Here is a tiny trained network, its code and every weight. The questions are about switching its units off for an input and a class, where a switched-off unit gives its printed mean instead of its output.

import numpy as np


def w(rows, s, z=0):
    codes = np.array(rows[::2]) - 128.0
    scale = np.full(codes.shape[1], s)
    scale[-1] = z or s
    return codes * scale


def f(y):
    return y / 2 * (1 + np.tanh(0.7978845608 * (y + 0.044715 * y**3)))


def log_softmax(a):
    a = a - a.max(-1, keepdims=True)
    return a - np.log(np.exp(a).sum(-1, keepdims=True))


def net(x, mask):
    res = np.array(x, float).reshape(1, 3) / 4 @ E
    y = f(res @ A[0][:, :-1].T + A[0][:, -1])
    res = res + np.where(mask, y, B[0][:, -1]) @ B[0][:, :-1]
    return log_softmax(res[-1] @ U[:, :-1].T + U[:, -1])


A, B = {}, {}
E = w([
[61,205,135,171,254,227,90],'x0',
[234,206,178,251,118,108,177],'x1',
[161,114,36,145,104,159,21],'x2',
],0.0096)
A[0] = w([
[38,182,84,94,157,153,72,253],'n0',
[194,111,82,38,21,6,126,229],'n1',
[113,103,183,125,104,117,220,163],'n2',
[43,140,124,50,174,163,119,210],'n3',
[210,194,169,210,117,92,162,245],'n4',
[2,138,63,12,184,151,113,248],'n5',
[191,167,161,238,192,167,106,180],'n6',
[37,114,83,126,151,163,78,88],'n7',
],0.0099,0.0038)
B[0] = w([
[227,137,128,111,194,249,113,203],'n0',
[7,46,104,141,15,246,56,248],'n1',
[124,37,209,80,63,47,252,178],'n2',
[177,110,206,142,227,106,95,198],'n3',
[161,205,3,131,84,102,176,226],'n4',
[226,58,245,111,235,131,45,236],'n5',
[255,220,67,163,101,154,154,209],'n6',
[179,87,215,51,187,114,180,181],'n7',
],0.0089,0.017)
U = w([
[213,204,39,188,97,123,175,211],'0',
[117,63,240,144,136,60,220,247],'1',
[68,31,94,165,52,234,36,176],'2',
[201,73,186,96,255,155,78,6],'3',
[69,86,119,70,56,64,214,26],'4',
],0.0091,0.0018)

Each question gives the input, the list of numbers given to net, and the class t.
The units are the neurons (one row each of A and B). Each row of codes is followed by its name. A weight is (code - 128) times the scale printed after its matrix; where a second scale follows, it is the last column's (A, B and U).
mask holds one flag per neuron, in row order. A switched-off neuron (its flag False) gives its mean, the last column of its row in B, instead of its output. The means were averaged over made-up inputs and are rounded, as every weight is.
A unit's drop is (log p(t) with every unit on - log p(t) with that unit switched off) / (log p(t) with every unit on - log p(t) with every unit switched off).
The circuit of an input: a set's keep is (log p(t) with only the set's units on - log p(t) with every unit switched off) / (log p(t) with every unit on - log p(t) with every unit switched off). Starting from all 8 units, units are removed one at a time, each time the one whose removal leaves the highest keep (on an exact tie, the one counted first), for as long as the keep stays at least 0.8.
circuit, biggest first: the units of the circuit, biggest drop first
top k neurons: the k neurons with the biggest drops, biggest first
drop of u: that unit's drop, to one decimal
input [-8,8,3], class 2: circuit, biggest first	n1
input [2,1,4], class 0: top 3 neurons	n5; n1; n3
input [-2,-1,-2], class 2: top 2 neurons	n7; n4
input [-2,-4,-6], class 1: top 3 neurons	n2; n0; n6
input [-1,0,-2], class 4: circuit, biggest first	n5; n0
input [-3,-6,6], class 3: top 2 neurons	n5; n7
input [-2,-5,-8], class 1: top 2 neurons	n2; n0
input [-4,-6,-6], class 1: top 3 neurons	n2; n0; n5
input [-5,-6,-2], class 2: drop of n1	3.0
input [-4,4,-7], class 4: drop of n2	0.1
input [-6,-2,-1], class 2: drop of n1	0.5
